Below are the code and all the weights of a small trained network. Each question names an input and a class and asks about switching units off, where a switched-off unit gives its printed mean instead of its output.

import numpy as np


def w(rows, s, z=0):
    codes = np.array(rows[::2]) - 128.0
    scale = np.full(codes.shape[1], s)
    scale[-1] = z or s
    return codes * scale


def norm(h):
    return h / np.sqrt((h * h).mean(-1, keepdims=True) + 1e-5)


def f(y):
    return np.maximum(y, 0)


def log_softmax(a):
    a = a - a.max(-1, keepdims=True)
    return a - np.log(np.exp(a).sum(-1, keepdims=True))


def net(x, mask):
    res = np.array(x, float).reshape(1, 3) / 4 @ E
    u = 0
    for l in range(4):
        y = f(norm(res) @ A[l][:, :-1].T + A[l][:, -1])
        res = res + np.where(mask[u : u + 4], y, B[l][:, -1]) @ B[l][:, :-1]
        u += 4
    return log_softmax(norm(res)[-1] @ U[:, :-1].T + U[:, -1])


A, B = {}, {}
E = w([
[136,121,58,125,118,33,122,138],'x0',
[92,110,126,147,96,134,145,4],'x1',
[90,58,147,52,116,78,183,17],'x2',
],0.0034)
A[0] = w([
[124,68,166,104,138,76,143,95,130],'L0N0',
[115,110,172,145,124,119,147,3,78],'L0N1',
[91,111,145,92,135,132,131,61,41],'L0N2',
[134,99,127,76,129,101,130,123,4],'L0N3',
],0.0054,0.0025)
B[0] = w([
[59,138,130,119,111,137,203,145,219],'L0N0',
[67,132,59,60,27,253,141,51,254],'L0N1',
[153,126,16,113,115,152,66,115,197],'L0N2',
[91,131,167,140,134,103,162,165,150],'L0N3',
],0.0049,0.0046)
A[1] = w([
[143,126,118,140,160,141,125,116,2],'L1N0',
[142,153,255,151,195,232,99,159,27],'L1N1',
[133,63,165,52,180,76,178,100,43],'L1N2',
[164,135,124,112,209,96,91,170,68],'L1N3',
],0.0037,0.0015)
B[1] = w([
[107,131,135,112,124,104,169,141,128],'L1N0',
[198,177,177,50,156,194,183,120,252],'L1N1',
[60,129,162,146,103,107,146,113,173],'L1N2',
[114,120,134,169,112,133,127,2,195],'L1N3',
],0.0049,0.0022)
A[2] = w([
[102,55,182,99,190,1,211,134,49],'L2N0',
[90,114,158,108,157,28,206,175,17],'L2N1',
[196,146,48,218,193,20,68,183,3],'L2N2',
[58,170,117,154,117,6,161,202,155],'L2N3',
],0.0029,0.0018)
B[2] = w([
[59,111,171,229,142,103,172,205,187],'L2N0',
[137,102,210,151,160,62,161,187,174],'L2N1',
[240,41,49,34,41,121,71,43,249],'L2N2',
[129,90,153,183,211,5,126,185,244],'L2N3',
],0.0033,0.0019)
A[3] = w([
[195,195,251,126,174,202,82,172,2],'L3N0',
[93,160,126,218,77,215,74,66,95],'L3N1',
[184,161,61,145,174,18,42,116,50],'L3N2',
[183,227,142,114,83,209,137,150,159],'L3N3',
],0.0032,0.0016)
B[3] = w([
[129,199,124,122,254,175,180,138,228],'L3N0',
[103,145,170,178,133,38,103,171,230],'L3N1',
[161,40,121,92,73,138,80,165,209],'L3N2',
[193,125,164,119,211,126,129,106,254],'L3N3',
],0.0059,0.0027)
U = w([
[46,117,99,82,66,187,167,59,193],'0',
[205,71,90,128,86,86,52,174,133],'1',
[190,184,180,123,248,188,147,148,156],'2',
[67,102,190,138,159,31,192,195,99],'3',
[104,180,166,216,123,99,76,96,3],'4',
],0.011,0.0051)

Each question gives the input, the list of numbers given to net, and the class t.
The units are the neurons (one row each of A and B). Each row of codes is followed by its name. A weight is (code - 128) times the scale printed after its matrix; where a second scale follows, it is the last column's (A, B and U).
mask holds one flag per neuron, layer by layer. A switched-off neuron (its flag False) gives its mean, the last column of its row in B, instead of its output. The means were averaged over made-up inputs and are rounded, as every weight is.
A unit's drop is (log p(t) with every unit on - log p(t) with that unit switched off) / (log p(t) with every unit on - log p(t) with every unit switched off).
The circuit of an input: a set's keep is (log p(t) with only the set's units on - log p(t) with every unit switched off) / (log p(t) with every unit on - log p(t) with every unit switched off). Starting from the 12 units with the biggest drops (on a tie, the unit counted first), units are removed one at a time, each time the one whose removal leaves the highest keep (on an exact tie, the one counted first), for as long as the keep stays at least 0.8.
circuit, biggest first: the units of the circuit, biggest drop first
most important unit: the unit with the biggest drop
top k neurons: the k neurons with the biggest drops, biggest first
drop of u: that unit's drop, to one decimal
input [1,8,-5], class 4: circuit, biggest first	L3N1
input [-6,1,0], class 2: circuit, biggest first	L0N0, L3N3
input [4,8,-8], class 1: circuit, biggest first	L0N1, L3N2, L0N0
input [6,-2,1], class 3: circuit, biggest first	L0N2, L0N1
input [3,3,-2], class 1: circuit, biggest first	L0N1, L0N0
input [2,0,-1], class 1: top 2 neurons	L0N1, L0N0
input [1,-7,1], class 1: top 3 neurons	L0N0, L0N1, L1N1
input [2,-6,1], class 1: top 3 neurons	L0N0, L0N1, L2N2
input [2,0,-5], class 1: top 2 neurons	L0N1, L2N2
input [3,1,-5], class 1: drop of L0N1	1.0
input [0,-8,8], class 3: drop of L0N1	0.1
input [5,0,2], class 3: drop of L0N1	0.4
input [0,8,-6], class 4: drop of L3N1	0.3
input [6,-5,8], class 3: most important unit	L0N1
